Here is a tiny trained network, its code and every weight. The questions are about switching its units off for an input and a class, where a switched-off unit gives its printed mean instead of its output.

import numpy as np


def w(rows, s, z=0):
    codes = np.array(rows[::2]) - 128.0
    scale = np.full(codes.shape[1], s)
    scale[-1] = z or s
    return codes * scale


def norm(h):
    return h / np.sqrt((h * h).mean(-1, keepdims=True) + 1e-5)


def f(y):
    return np.maximum(y, 0)


def log_softmax(a):
    a = a - a.max(-1, keepdims=True)
    return a - np.log(np.exp(a).sum(-1, keepdims=True))


def net(x, mask):
    res = np.array(x, float).reshape(1, 6) / 4 @ E
    u = 0
    for l in range(2):
        y = f(norm(res) @ A[l][:, :-1].T + A[l][:, -1])
        res = res + np.where(mask[u : u + 7], y, B[l][:, -1]) @ B[l][:, :-1]
        u += 7
    return log_softmax(norm(res)[-1] @ U[:, :-1].T + U[:, -1])


A, B = {}, {}
E = w([
[132,114,103,112,132,191,235,101,104,115,204],'x0',
[121,136,83,77,119,29,155,124,184,212,75],'x1',
[65,47,191,79,151,178,98,184,200,45,67],'x2',
[123,77,165,194,192,108,114,140,108,78,86],'x3',
[169,144,187,105,125,139,140,254,99,112,131],'x4',
[119,92,160,157,69,129,162,104,92,197,145],'x5',
],0.0082)
A[0] = w([
[178,212,13,184,104,10,102,23,102,174,88,47],'L0N0',
[162,187,66,43,140,100,135,62,133,77,194,57],'L0N1',
[148,185,79,130,94,194,164,174,92,189,178,120],'L0N2',
[129,118,91,93,181,172,75,83,181,109,79,126],'L0N3',
[80,47,146,2,117,244,227,177,116,91,155,3],'L0N4',
[88,152,73,43,183,44,155,171,246,202,107,129],'L0N5',
[179,170,125,101,94,138,138,181,66,173,188,83],'L0N6',
],0.0078,0.0035)
B[0] = w([
[87,72,169,104,127,188,181,64,89,95,153,254],'L0N0',
[160,187,145,175,145,48,108,144,111,107,82,176],'L0N1',
[179,119,68,156,129,135,179,176,124,114,160,204],'L0N2',
[103,178,88,216,87,67,93,141,151,179,112,184],'L0N3',
[63,176,166,180,149,168,152,53,63,99,106,224],'L0N4',
[162,101,99,81,123,138,183,190,144,118,104,241],'L0N5',
[159,227,117,169,104,107,106,246,152,78,136,196],'L0N6',
],0.011,0.0087)
A[1] = w([
[76,117,186,146,135,118,82,172,157,85,55,149],'L1N0',
[123,152,115,151,95,109,10,93,153,154,123,59],'L1N1',
[136,107,88,80,94,110,157,120,186,140,60,99],'L1N2',
[112,168,128,93,144,184,126,145,147,114,137,4],'L1N3',
[144,131,175,162,136,101,135,224,132,153,184,172],'L1N4',
[153,71,207,145,140,137,86,186,88,114,49,223],'L1N5',
[136,124,137,125,133,107,130,77,68,151,177,62],'L1N6',
],0.012,0.0022)
B[1] = w([
[252,155,98,177,109,154,135,155,167,129,89,255],'L1N0',
[76,105,105,139,160,191,108,137,185,144,159,165],'L1N1',
[146,105,97,70,104,155,146,110,73,115,172,209],'L1N2',
[105,138,110,175,114,100,148,86,97,182,85,150],'L1N3',
[202,203,114,101,153,155,174,159,209,130,76,220],'L1N4',
[171,178,110,79,100,33,127,172,43,175,145,241],'L1N5',
[67,205,174,154,166,105,84,125,74,95,100,170],'L1N6',
],0.011,0.0092)
U = w([
[36,145,188,185,151,174,184,38,56,122,139,146],'0',
[85,125,111,200,153,167,44,143,241,159,123,86],'1',
[103,6,89,2,99,154,167,113,141,158,143,79],'2',
[235,186,64,134,107,119,166,199,125,148,96,218],'3',
[95,85,197,88,164,108,100,152,183,175,155,2],'4',
[113,114,181,68,184,40,80,143,83,176,154,23],'5',
],0.014,0.0036)

Each question gives the input, the list of numbers given to net, and the class t.
The units are the neurons (one row each of A and B). Each row of codes is followed by its name. A weight is (code - 128) times the scale printed after its matrix; where a second scale follows, it is the last column's (A, B and U).
mask holds one flag per neuron, layer by layer. A switched-off neuron (its flag False) gives its mean, the last column of its row in B, instead of its output. The means were averaged over made-up inputs and are rounded, as every weight is.
A unit's drop is (log p(t) with every unit on - log p(t) with that unit switched off) / (log p(t) with every unit on - log p(t) with every unit switched off).
The circuit of an input: a set's keep is (log p(t) with only the set's units on - log p(t) with every unit switched off) / (log p(t) with every unit on - log p(t) with every unit switched off). Starting from the 12 units with the biggest drops (on a tie, the unit counted first), units are removed one at a time, each time the one whose removal leaves the highest keep (on an exact tie, the one counted first), for as long as the keep stays at least 0.8.
circuit, biggest first: the units of the circuit, biggest drop first
top k neurons: the k neurons with the biggest drops, biggest first
k most important neurons of layer l: the k neurons of layer l with the biggest drops, biggest first
drop when u is switched off: that unit's drop, to one decimal
input [-3,-6,-6,-6,-6,-6], class 0: circuit, biggest first : (L0N0)
input [-6,6,-4,3,-6,-8], class 2: top 3 neurons : (L0N5 L0N0 L0N4)
input [-4,8,5,3,-7,-4], class 2: circuit, biggest first : (L1N2 L0N6)
input [-1,8,-4,-6,-2,8], class 2: circuit, biggest first : (L0N0 L1N0)
input [-3,5,7,-6,-6,-2], class 2: top 2 neurons : (L1N2 L0N6)
input [-4,2,1,2,-8,2], class 2: 3 most important neurons of layer 0 : (L0N4 L0N5 L0N1)
input [0,5,-2,-3,0,-4], class 2: circuit, biggest first : (L0N0 L1N0)
input [0,2,0,-4,-1,0], class 2: 2 most important neurons of layer 0 : (L0N0 L0N5)
input [-2,-2,8,3,-8,-6], class 1: top 2 neurons : (L0N3 L1N1)
input [-8,7,1,6,-5,4], class 2: 3 most important neurons of layer 0 : (L0N6 L0N0 L0N1)
input [-7,-7,8,-2,-4,-4], class 1: top 3 neurons : (L0N3 L1N1 L0N5)
input [-3,5,-4,-1,0,2], class 2: top 3 neurons : (L0N5 L0N0 L0N4)
input [-2,1,3,2,-4,4], class 1: 4 most important neurons of layer 0 : (L0N3 L0N5 L0N0 L0N6)
input [8,0,7,-7,2,-3], class 0: circuit, biggest first : (L0N4)
input [-5,1,-6,-6,-1,5], class 0: top 2 neurons : (L0N0 L1N0)
input [5,-2,5,5,-1,5], class 0: drop when L0N4 is switched off : 0.9
input [0,-2,0,8,-6,-7], class 1: drop when L0N3 is switched off : 0.2
input [-6,-4,-6,-2,-2,-5], class 0: drop when L0N0 is switched off : 0.5
input [4,1,5,5,0,4], class 0: drop when L0N3 is switched off : 0.0
input [8,5,-2,0,-5,5], class 0: top neuron : (L1N6)
